Below are the code and all the weights of a small trained network. Each question names an input and a class and asks about switching units off, where a switched-off unit gives its printed mean instead of its output.

import numpy as np


def w(rows, s, z=0):
    codes = np.array(rows[::2]) - 128.0
    scale = np.full(codes.shape[1], s)
    scale[-1] = z or s
    return codes * scale


def norm(h):
    return h / np.sqrt((h * h).mean(-1, keepdims=True) + 1e-5)


def f(y):
    return np.maximum(y, 0)


def log_softmax(a):
    a = a - a.max(-1, keepdims=True)
    return a - np.log(np.exp(a).sum(-1, keepdims=True))


def net(x, mask):
    res = np.array(x, float).reshape(1, 7) / 4 @ E
    u = 0
    for l in range(4):
        y = f(norm(res) @ A[l][:, :-1].T + A[l][:, -1])
        res = res + np.where(mask[u : u + 3], y, B[l][:, -1]) @ B[l][:, :-1]
        u += 3
    return log_softmax(norm(res)[-1] @ U[:, :-1].T + U[:, -1])


A, B = {}, {}
E = w([
[127,134,136,179,75,97,122],'x0',
[139,137,128,127,129,135,121],'x1',
[94,98,131,134,121,120,141],'x2',
[156,131,66,254,194,94,165],'x3',
[164,38,90,116,125,121,96],'x4',
[126,126,125,99,159,134,132],'x5',
[84,167,83,110,97,67,21],'x6',
],0.0097)
A[0] = w([
[1,146,119,227,229,94,32,129],'0.n0',
[70,154,65,130,35,60,180,159],'0.n1',
[12,194,131,160,24,105,75,254],'0.n2',
],0.006,0.0019)
B[0] = w([
[247,253,83,83,65,173,141,226],'0.n0',
[172,86,146,127,238,197,113,184],'0.n1',
[124,160,138,34,174,141,109,253],'0.n2',
],0.011,0.0051)
A[1] = w([
[90,248,187,111,128,157,208,185],'1.n0',
[153,126,96,255,160,125,189,103],'1.n1',
[192,124,218,44,97,108,147,253],'1.n2',
],0.0077,0.0021)
B[1] = w([
[52,169,220,161,164,131,109,247],'1.n0',
[99,98,120,135,185,130,129,219],'1.n1',
[117,2,94,163,16,95,135,255],'1.n2',
],0.013,0.0068)
A[2] = w([
[223,123,69,73,173,79,183,2],'2.n0',
[3,138,112,31,81,49,80,12],'2.n1',
[161,227,158,231,173,139,129,247],'2.n2',
],0.0067,0.00097)
B[2] = w([
[135,102,179,205,103,93,112,179],'2.n0',
[133,157,114,121,213,172,62,248],'2.n1',
[179,119,172,7,173,127,189,253],'2.n2',
],0.012,0.0049)
A[3] = w([
[172,202,73,102,194,21,112,2],'3.n0',
[245,147,3,126,144,154,95,38],'3.n1',
[20,81,251,55,109,182,138,26],'3.n2',
],0.006,0.0018)
B[3] = w([
[90,146,144,143,33,179,160,182],'3.n0',
[71,121,153,163,92,7,165,195],'3.n1',
[133,185,87,235,95,101,128,254],'3.n2',
],0.016,0.0051)
U = w([
[91,159,161,216,90,79,117,220],'0',
[115,147,174,131,249,174,171,49],'1',
[86,191,131,103,160,193,18,32],'2',
[171,210,135,52,134,152,143,248],'3',
[148,37,84,137,76,174,132,112],'4',
[180,58,99,153,221,119,160,67],'5',
[115,84,54,43,117,108,36,74],'6',
],0.016,0.0015)

Each question gives the input, the list of numbers given to net, and the class t.
The units are the neurons (one row each of A and B). Each row of codes is followed by its name. A weight is (code - 128) times the scale printed after its matrix; where a second scale follows, it is the last column's (A, B and U).
mask holds one flag per neuron, layer by layer. A switched-off neuron (its flag False) gives its mean, the last column of its row in B, instead of its output. The means were averaged over made-up inputs and are rounded, as every weight is.
A unit's drop is (log p(t) with every unit on - log p(t) with that unit switched off) / (log p(t) with every unit on - log p(t) with every unit switched off).
The circuit of an input: a set's keep is (log p(t) with only the set's units on - log p(t) with every unit switched off) / (log p(t) with every unit on - log p(t) with every unit switched off). Starting from all 12 units, units are removed one at a time, each time the one whose removal leaves the highest keep (on an exact tie, the one counted first), for as long as the keep stays at least 0.8.
circuit, biggest first: the units of the circuit, biggest drop first
unit that matters most: the unit with the biggest drop
top k neurons: the k neurons with the biggest drops, biggest first
top k neurons in layer l: the k neurons of layer l with the biggest drops, biggest first
drop of u: that unit's drop, to one decimal
input [3,-5,8,-3,-6,-4,2], class 2: unit that matters most => 0.n2
input [6,-5,-2,-1,6,-6,2], class 6: circuit, biggest first => [0.n2; 1.n0]
input [8,6,3,-2,1,0,4], class 6: top 3 neurons => [1.n0; 1.n2; 0.n1]
input [4,7,4,3,-6,-7,7], class 3: circuit, biggest first => [0.n0; 2.n2]
input [5,1,-7,-3,1,1,1], class 6: circuit, biggest first => [1.n2; 0.n2]
input [4,7,-8,-7,0,-3,-5], class 0: top 3 neurons => [1.n0; 3.n2; 0.n1]
input [-2,7,8,-5,2,7,-5], class 4: top 2 neurons => [1.n2; 1.n0]
input [-6,-7,4,7,5,4,3], class 0: circuit, biggest first => [0.n0; 3.n1]
input [5,-2,1,1,8,-6,-3], class 5: circuit, biggest first => [1.n2; 0.n0; 3.n0]
input [4,3,3,4,-5,5,0], class 1: top 2 neurons => [1.n0; 0.n1]
input [-5,4,-5,-3,-8,-5,-7], class 0: circuit, biggest first => [3.n2; 1.n2]
input [-5,-3,7,-4,1,6,-5], class 4: top 2 neurons in layer 1 => [1.n2; 1.n0]
input [-8,6,5,-8,1,8,-7], class 4: top 2 neurons => [1.n2; 3.n1]
input [-6,-2,1,1,-7,-1,4], class 3: top 3 neurons => [0.n0; 2.n2; 1.n1]
input [3,4,8,2,2,5,-1], class 5: circuit, biggest first => [1.n0; 1.n2]
input [4,5,-3,7,-1,-7,-5], class 1: circuit, biggest first => [1.n2]
input [6,-7,0,7,-1,-4,-4], class 1: top 2 neurons => [1.n2; 2.n2]
input [-8,6,-8,4,1,-1,4], class 0: top 2 neurons in layer 2 => [2.n0; 2.n1]
input [3,5,-2,-2,2,-3,2], class 6: top 2 neurons => [1.n0; 0.n2]
input [-4,4,5,8,-7,0,4], class 3: circuit, biggest first => [0.n0]
input [-7,-7,-8,6,-8,-2,3], class 3: top 2 neurons => [0.n0; 2.n2]
input [1,-8,-5,-6,1,-4,-2], class 4: top 3 neurons => [1.n2; 3.n1; 0.n0]
input [-8,6,2,-1,-6,-5,0], class 0: top 2 neurons => [3.n2; 1.n0]
input [-4,-7,8,0,3,6,-7], class 4: drop of 2.n1 => 0.2
input [-5,0,2,-8,-7,-7,-1], class 0: top 2 neurons => [3.n2; 1.n2]
input [1,4,-7,3,0,1,5], class 3: drop of 3.n2 => 0.2
input [-1,-1,6,0,1,-6,6], class 6: circuit, biggest first => [1.n0]
